Here is a tiny trained network, its code and every weight. The questions are about switching its units off for an input and a class, where a switched-off unit gives its printed mean instead of its output.

import numpy as np


def w(rows, s, z=0):
    codes = np.array(rows[::2]) - 128.0
    scale = np.full(codes.shape[1], s)
    scale[-1] = z or s
    return codes * scale


def norm(h):
    return h / np.sqrt((h * h).mean(-1, keepdims=True) + 1e-5)


def f(y):
    return y / 2 * (1 + np.tanh(0.7978845608 * (y + 0.044715 * y**3)))


def log_softmax(a):
    a = a - a.max(-1, keepdims=True)
    return a - np.log(np.exp(a).sum(-1, keepdims=True))


def net(x, mask):
    res = np.array(x, float).reshape(1, 8) / 4 @ E
    u = 0
    for l in range(2):
        y = f(norm(res) @ A[l][:, :-1].T + A[l][:, -1])
        res = res + np.where(mask[u : u + 12], y, B[l][:, -1]) @ B[l][:, :-1]
        u += 12
    return log_softmax(norm(res)[-1] @ U[:, :-1].T + U[:, -1])


A, B = {}, {}
E = w([
[137,133,121,129,131,130,134,135,124,128,125],'x0',
[136,129,136,130,124,131,140,125,132,126,125],'x1',
[105,113,182,154,253,95,180,181,141,121,157],'x2',
[103,173,129,137,92,15,172,179,94,83,206],'x3',
[106,77,49,200,149,112,103,83,129,16,53],'x4',
[143,140,124,127,137,129,132,132,127,124,124],'x5',
[140,137,151,134,125,121,132,116,146,124,127],'x6',
[126,126,128,121,130,128,127,124,134,123,132],'x7',
],0.0079)
A[0] = w([
[128,158,110,102,143,144,167,148,98,171,115,187],'0.n1',
[155,158,161,136,158,195,95,154,139,170,124,5],'0.n2',
[150,121,66,194,79,73,62,23,114,80,97,106],'0.n3',
[116,180,129,173,151,137,126,200,139,181,114,187],'0.n4',
[186,138,140,82,44,105,131,68,87,200,156,112],'0.n5',
[146,160,137,105,18,57,107,176,77,71,160,26],'0.n6',
[39,148,166,121,199,95,201,205,124,67,156,6],'0.n7',
[109,84,48,144,145,163,133,105,214,80,46,93],'0.n8',
[103,156,182,111,152,217,98,159,161,214,130,42],'0.n9',
[65,102,183,146,177,131,176,127,117,87,21,105],'0.n10',
[142,58,190,153,253,110,165,143,115,191,148,178],'0.n11',
[148,125,62,100,97,137,108,130,180,175,101,96],'0.n12',
],0.0067,0.0022)
B[0] = w([
[110,130,127,110,155,101,139,90,189,143,197,155],'0.n1',
[93,73,119,143,119,128,194,133,141,91,107,160],'0.n2',
[106,152,127,103,87,169,205,110,147,125,92,253],'0.n3',
[140,130,112,110,121,133,97,57,96,167,153,160],'0.n4',
[121,50,2,180,191,154,32,164,187,89,197,216],'0.n5',
[140,163,177,120,190,196,132,94,55,90,183,212],'0.n6',
[151,136,145,204,79,69,112,168,178,166,78,215],'0.n7',
[160,147,219,123,150,186,54,73,90,142,156,230],'0.n8',
[179,89,132,81,124,91,233,117,145,152,148,213],'0.n9',
[169,81,78,132,199,63,48,158,117,151,198,184],'0.n10',
[44,106,171,42,192,218,172,62,100,97,96,238],'0.n11',
[152,71,172,174,103,16,137,131,149,115,85,164],'0.n12',
],0.0067,0.0066)
A[1] = w([
[165,148,34,141,64,99,134,61,96,99,197,30],'1.n1',
[181,17,42,37,123,128,156,190,254,216,63,86],'1.n2',
[227,41,121,121,95,125,113,110,129,136,187,76],'1.n3',
[240,83,72,95,22,121,119,150,184,165,205,167],'1.n4',
[110,207,78,116,65,142,225,133,79,66,78,5],'1.n5',
[233,64,69,130,29,160,72,64,198,202,67,116],'1.n6',
[54,219,173,65,86,89,181,177,137,201,169,57],'1.n7',
[147,128,179,63,87,208,137,72,142,180,89,143],'1.n8',
[164,194,80,91,81,116,31,151,104,121,226,8],'1.n9',
[82,115,181,88,218,77,204,177,197,234,156,151],'1.n10',
[90,148,78,160,180,75,148,141,94,33,89,150],'1.n11',
[117,112,124,228,127,140,76,213,181,63,145,139],'1.n12',
],0.0064,0.0021)
B[1] = w([
[106,112,174,144,111,134,173,68,150,128,156,172],'1.n1',
[2,68,186,251,111,81,175,153,213,125,74,220],'1.n2',
[163,163,195,149,111,49,102,137,78,167,129,177],'1.n3',
[139,131,151,177,195,38,137,75,89,111,158,210],'1.n4',
[57,75,226,75,62,130,31,93,148,41,117,163],'1.n5',
[176,202,130,100,110,88,113,236,94,173,75,240],'1.n6',
[147,153,123,90,150,211,40,210,124,40,96,169],'1.n7',
[105,128,39,112,137,91,195,129,132,175,137,213],'1.n8',
[179,59,55,50,159,123,192,59,134,136,184,168],'1.n9',
[153,163,79,138,55,165,105,149,123,90,135,254],'1.n10',
[120,100,162,137,57,56,111,108,155,233,119,172],'1.n11',
[148,110,83,170,151,83,197,167,153,187,169,159],'1.n12',
],0.0084,0.0071)
U = w([
[125,97,136,215,123,10,159,175,169,183,109,253],'0',
[189,173,96,90,80,153,99,123,86,169,1,64],'1',
[74,77,116,92,178,193,246,143,194,147,120,73],'2',
[131,65,163,156,254,172,57,81,112,129,91,125],'3',
[195,109,90,108,145,103,170,87,115,106,244,101],'4',
[90,113,182,121,36,122,78,52,115,35,127,115],'5',
[129,183,135,121,119,185,76,229,145,40,154,121],'6',
],0.013,0.0026)

Each question gives the input, the list of numbers given to net, and the class t.
The units are the neurons (one row each of A and B). Each row of codes is followed by its name. A weight is (code - 128) times the scale printed after its matrix; where a second scale follows, it is the last column's (A, B and U).
mask holds one flag per neuron, layer by layer. A switched-off neuron (its flag False) gives its mean, the last column of its row in B, instead of its output. The means were averaged over made-up inputs and are rounded, as every weight is.
A unit's drop is (log p(t) with every unit on - log p(t) with that unit switched off) / (log p(t) with every unit on - log p(t) with every unit switched off).
The circuit of an input: a set's keep is (log p(t) with only the set's units on - log p(t) with every unit switched off) / (log p(t) with every unit on - log p(t) with every unit switched off). Starting from the 12 units with the biggest drops (on a tie, the unit counted first), units are removed one at a time, each time the one whose removal leaves the highest keep (on an exact tie, the one counted first), for as long as the keep stays at least 0.8.
units of the circuit, in order: the units of the circuit, biggest drop first
k most important neurons: the k neurons with the biggest drops, biggest first
top k neurons in layer l: the k neurons of layer l with the biggest drops, biggest first
drop of u: that unit's drop, to one decimal
input [-2,6,0,7,0,-1,-7,-5], class 4: top 2 neurons in layer 0 => 0.n3; 0.n11
input [0,4,5,0,0,8,-6,5], class 2: units of the circuit, in order => 0.n11
input [-4,-8,0,-5,1,0,5,-8], class 1: top 2 neurons in layer 0 => 0.n8; 0.n5
input [-8,-4,-6,0,3,-2,3,4], class 1: 2 most important neurons => 1.n6; 0.n8
input [-6,0,0,6,-8,-7,5,-4], class 4: top 4 neurons in layer 0 => 0.n5; 0.n3; 0.n11; 0.n4
input [-3,0,-7,0,-1,-6,-6,-8], class 0: top 2 neurons in layer 0 => 0.n12; 0.n5
input [-3,5,-4,1,-3,-3,-3,1], class 4: 2 most important neurons => 0.n6; 1.n9
input [-3,8,4,0,-5,1,3,8], class 2: top 2 neurons in layer 0 => 0.n11; 0.n9
input [1,-5,0,3,-8,5,1,-3], class 4: 3 most important neurons => 0.n5; 1.n9; 0.n4
input [-2,-2,1,1,-7,1,5,-4], class 6: 4 most important neurons => 1.n7; 1.n10; 0.n8; 0.n10
input [-3,-6,8,0,1,-8,-5,-2], class 3: 2 most important neurons => 0.n11; 1.n8
input [-8,5,4,3,0,-3,8,3], class 6: 2 most important neurons => 0.n5; 0.n11
input [-1,-2,0,2,3,-6,-2,3], class 5: 2 most important neurons => 0.n3; 0.n5
input [7,-3,1,2,-5,-5,-4,-7], class 6: units of the circuit, in order => 1.n7
input [3,6,-7,2,-6,8,-4,8], class 4: 2 most important neurons => 0.n6; 1.n9
input [-3,5,1,6,-1,0,-8,-1], class 6: 2 most important neurons => 0.n5; 1.n7
input [-7,2,-7,-2,0,-2,-4,8], class 0: 3 most important neurons => 0.n5; 0.n11; 0.n12
input [-1,2,4,3,0,6,-2,0], class 6: 2 most important neurons => 0.n5; 0.n11
input [-1,-2,3,8,-2,-1,1,7], class 6: drop of 1.n7 => 0.1
input [-5,-2,-1,-2,-6,-7,-8,-2], class 0: drop of 1.n2 => 0.3
input [-1,1,-7,-5,8,-7,-7,5], class 1: drop of 1.n6 => 0.1
input [-1,-4,-1,-1,3,-6,-5,7], class 1: top neuron in layer 0 => 0.n11
